[167 154 103 116]  <52>
[ 45  84  91 101]  <90>
[126 114 133 139]  <17>
[113 117  86 129]  <47>
[ 86 133 110  77]  <151>
[117 113 137 119]  <7>
rev: [114 126] -> <17>
rev: [84 45] -> <90>

[ 67  78  92 199 127 143 157 167 171 174 138 167 164 163 165  83 102 102
 193 163  99 195  95 239 198  66 118 115 193  83  80 156  82  85  86 112
  81  75  69 104  60 134] -> <62>
[ 67  78  92  95 127 143 157 167 171 174 138 167 164 163 165  83 176 102
 193 163  99 195  95 239  31  66 118 115 193  83  80 156  82 166  86 112
  81  32  69 104  84 134] -> <9>
[170 166 163 107  83 170 178 187 195  99 122 194 183 168 151  67 114 128
  88 116 174  81 156  48 174 179  80 101 129  62  60 192  68  79  95  78
 130 145 160  31 172  72] -> <32>
rev: [104  69  32  81 112  86 166  82 156  80  83] -> <9>
q: [170 166 163 107  83 170 178 187 195  99 122 194 183 168 151  67 114 128
  88 116 174  81 156  48 174 179  80 101 129  62  60 192  68  79  95  78
 130 145 160  31 172  72] -> <32>
q: [ 67  78  92 199 127 143 157 167 171 174 138 167 164 163 165  83 102 102
 193 163  99 195  95 239 198  66 118 115 193  83  80 156  82  85  86 112
  81  75  69 104  60 134] -> <62>
rev: [ 60 104  69] -> <62>

[144 121 135 135  55  92]  <167>
[155 156  86 173 183 102]  <126>
[183 171 151 150 136  52]  <135>
[122 154 194  91 169 118]  <162>
[156  87 173 183 102  92]  <174>
[118 173  87  93  95 124]  <26>
[156 101 116 106 142 191]  <63>
[ 95  97 103 113 138 194]  <34>
both <174> <63>:  -> [156]
both <126> <135>:  -> [183]
rev: [102 183 173  86 156] -> <126>
q: [156  87 173 183 102  92] -> <174>
rev: [142 106 116 101 156] -> <63>

[124 161 157 182 121 172] : <107>
[185  55 155 119 130 123] : <139>
[165 150 230 112 144 103] : <215>
[103 182  75 119  96 122] : <203>
[ 46 151 122 103 134 132] : <197>
[ 82 118  53 133 174 134] : <65>
[167 165 112  68 151 134] : <106>
[112 190 159 119  89 105] : <54>
[ 89  81  92  69 151 102] : <101>
[120 166 145 203  87 171] : <119>
[ 77 166 128 138 181 149] : <195>
[164 145 166 151  97 100] : <44>
both <215> <203>:  -> [103]
both <139> <54>:  -> [119]
q: [120 166 145 203  87 171] -> <119>
both <44> <197>:  -> [151]
both <215> <197>:  -> [103]

[ 97  97 105  65] = <105>
[133 140  96 119] = <76>
[118 127  97 120] = <97>
[140 133 118 173] = <13>
rev: [105  97  97] -> <105>
both <97> <13>:  -> [118]
both <97> <105>:  -> [97]
rev: [ 97 127 118] -> <97>
rev: [ 96 140 133] -> <76>

[181 125 145 183 149 155 127  89 132 125  74 210 150  91  49  87 107 105
 134] -> <73>
[181 125 132 183 125  74 145 210 127 155  89 149 156 113  67 193  88 122
 135] -> <95>
[111 139 154 169 101  76 181 183 156 125 132 135  67 107 113  70  40  46
 131] -> <18>
q: [181 125 145 183 149 155 127  89 132 125  74 210 150  91  49  87 107 105
 134] -> <73>
rev: [135 122  88 193  67] -> <95>
rev: [ 40  70 113 107  67 135 132 125 156 183 181  76] -> <18>
rev: [ 67 113 156 149  89 155 127] -> <95>
rev: [210  74 125 132  89 127 155 149 183 145] -> <73>

[148 193  70  93 189  86] -> <49>
[ 96 118  80 208  93 118] -> <46>
[ 56  88  37 207  60 119] -> <118>
[ 56  60  88 207  37  32] -> <121>
[109 114  98 142  89 114] -> <14>
[ 68  41  78 126  33 194] -> <86>
rev: [ 93 208  80 118  96] -> <46>
rev: [ 60 207  37  88  56] -> <118>
rev: [114  89 142  98 114] -> <14>
rev: [189  93  70 193] -> <49>

[122 104 245 195 144 116 122]  <72>
[127  76 101 149 122 105 245]  <111>
[104 160 204 177 137 211  85]  <102>
rev: [245 105 122] -> <111>
rev: [177 204] -> <102>

[166 132 140 104 180  78 139  93 146 144 108 187] = <3>
[126 123 130 140 124 146 118 119 117 110 128 133] = <128>
[131 119 145 140 124 146 118 119 117 110 133 117] = <141>
[149 104 103 215 138 166  97  75 100  77 126 133] = <57>
[143 143 130 140 152  88 144 128 147 152 115 156] = <51>
both <51> <141>:  -> [140]
both <141> <51>:  -> [140]
q: [126 123 130 140 124 146 118 119 117 110 128 133] -> <128>
rev: [128 144  88 152 140 130] -> <51>

[131 120  99 108 125 142 128  96 121 153 117 128 112  76 113  92 133 117
 122 147 131 135 135 116  81 122 138 106 109 120 116 125 106 118  96 111
 111 161 142 103 118 166  80 159 101  96 128 183 127]  <148>
[113 140 160 117 130  68 113 181 172 178 135 171 123 141  96 117  55 128
  92 133 106  72 111 153 147 198  84 137  85  99 176 122 153 119 210 102
 124 131 120 124 110  53 143  79 196 161 123  76 101]  <184>
[117 140 148 124 137 112 120 150 136 136 134 144 133 126 119 133 112 124
 120 121 113 116 132 127 126 143 118 133 118 120 153 121 130 124 151 136
 143 120 112 143 122 104 140 106 149 135 136 104 128]  <131>
[162 112  93 100 102  87  45  87  97 144 117 123 102  75  92  85 145 102
  71 165  73 135 171  86 181 189  93 195 173  78 119  80  69 109  60 147
 110 144 129 150  78 154  80 130  84  62 124 116 145]  <58>
[154  88 112 125  98  76  99 142 174 199  82 163  79 160 103  86 106 173
  86 189 181  73 135 171 165 195 102  93  71  88 104 162 133 127 125 100
 110 180 177  94 115 134 136 162 160 114  87 179  90]  <53>
[204  91 110 129  98  67  53 125 153 197  98 158  81 163 117  92 151 166
 124 199 176  83 171 157 190 184 101 100  66  78 107 138 105 130  88 136
 124 192 195 135  96 168 188 177 135  88 131 160 121]  <142>
[ 98 116 134 121 120  82  96 102 145 154 103 156 101  82 112 101  91 127
  90 127 118  88 123 121  80 148 107  98  80  84 137 112 122 124 134 115
 132 122  87 118 104  96 132  93 150 106 118 119 109]  <55>
[ 81 169 123  98 145 172 165  99  85 189 177  92 169  57  98 129 107  47
 150  51  39 168  93  80  54  76 141 159 158 159 162  82 120 109 155 113
 104  76  71 126 127  96  67  76 100 146 161  74 148]  <137>
[131 143 117 116 130 132 105 101  92 101 158 107 140  72 107 122 139  75
 159  89  71 145 125  89  87  91 126 139 126 124 143  77 103 123 114 133
 117 103  97 145 106 126  86  98  96 112 173  79 153]  <132>
[180 174 143 107 146 125  76 108  77  93 193 104 175 151  95 157 169  73
 197  92  62 157 171  92 180 106 122 180 149 139 177  72  88 106 121 195
 141 104 135 220 101 129 108 105  99 129 214  27 187]  <156>
rev: [134 124] -> <55>
q: [162 112  93 100 102  87  45  87  97 144 117 123 102  75  92  85 145 102
  71 165  73 135 171  86 181 189  93 195 173  78 119  80  69 109  60 147
 110 144 129 150  78 154  80 130  84  62 124 116 145] -> <58>
q: [131 120  99 108 125 142 128  96 121 153 117 128 112  76 113  92 133 117
 122 147 131 135 135 116  81 122 138 106 109 120 116 125 106 118  96 111
 111 161 142 103 118 166  80 159 101  96 128 183 127] -> <148>
rev: [121 106  88  72 177] -> <156>
q: [ 98 116 134 121 120  82  96 102 145 154 103 156 101  82 112 101  91 127
  90 127 118  88 123 121  80 148 107  98  80  84 137 112 122 124 134 115
 132 122  87 118 104  96 132  93 150 106 118 119 109] -> <55>
rev: [ 71  93 102 195 165 171 135  73 181 189  86 173] -> <53>

[187 167 100 130 132  71 139 170  46 113 195  71  87  96 155 205  36 116
  67 136] -> <35>
[187 167 100 130 132  71 139 170  46 113 195  71  87  96 155 205 135 132
 108 168] -> <29>
[104  76 108  55 101  71 139 170  46 166 195  71  87  96 155  99 149 140
 121 144] -> <93>
[ 95 167 100 130 132  71 139 170  46 113 195  71  87  96 155  96 149 140
 121 144] -> <110>
[128 174 122 141 105  73 130 122 129 113 112 168 121 104  76 108  55 104
 112 172] -> <36>
rev: [104  55 108  76 104] -> <36>
q: [187 167 100 130 132  71 139 170  46 113 195  71  87  96 155 205  36 116
  67 136] -> <35>
q: [187 167 100 130 132  71 139 170  46 113 195  71  87  96 155 205 135 132
 108 168] -> <29>

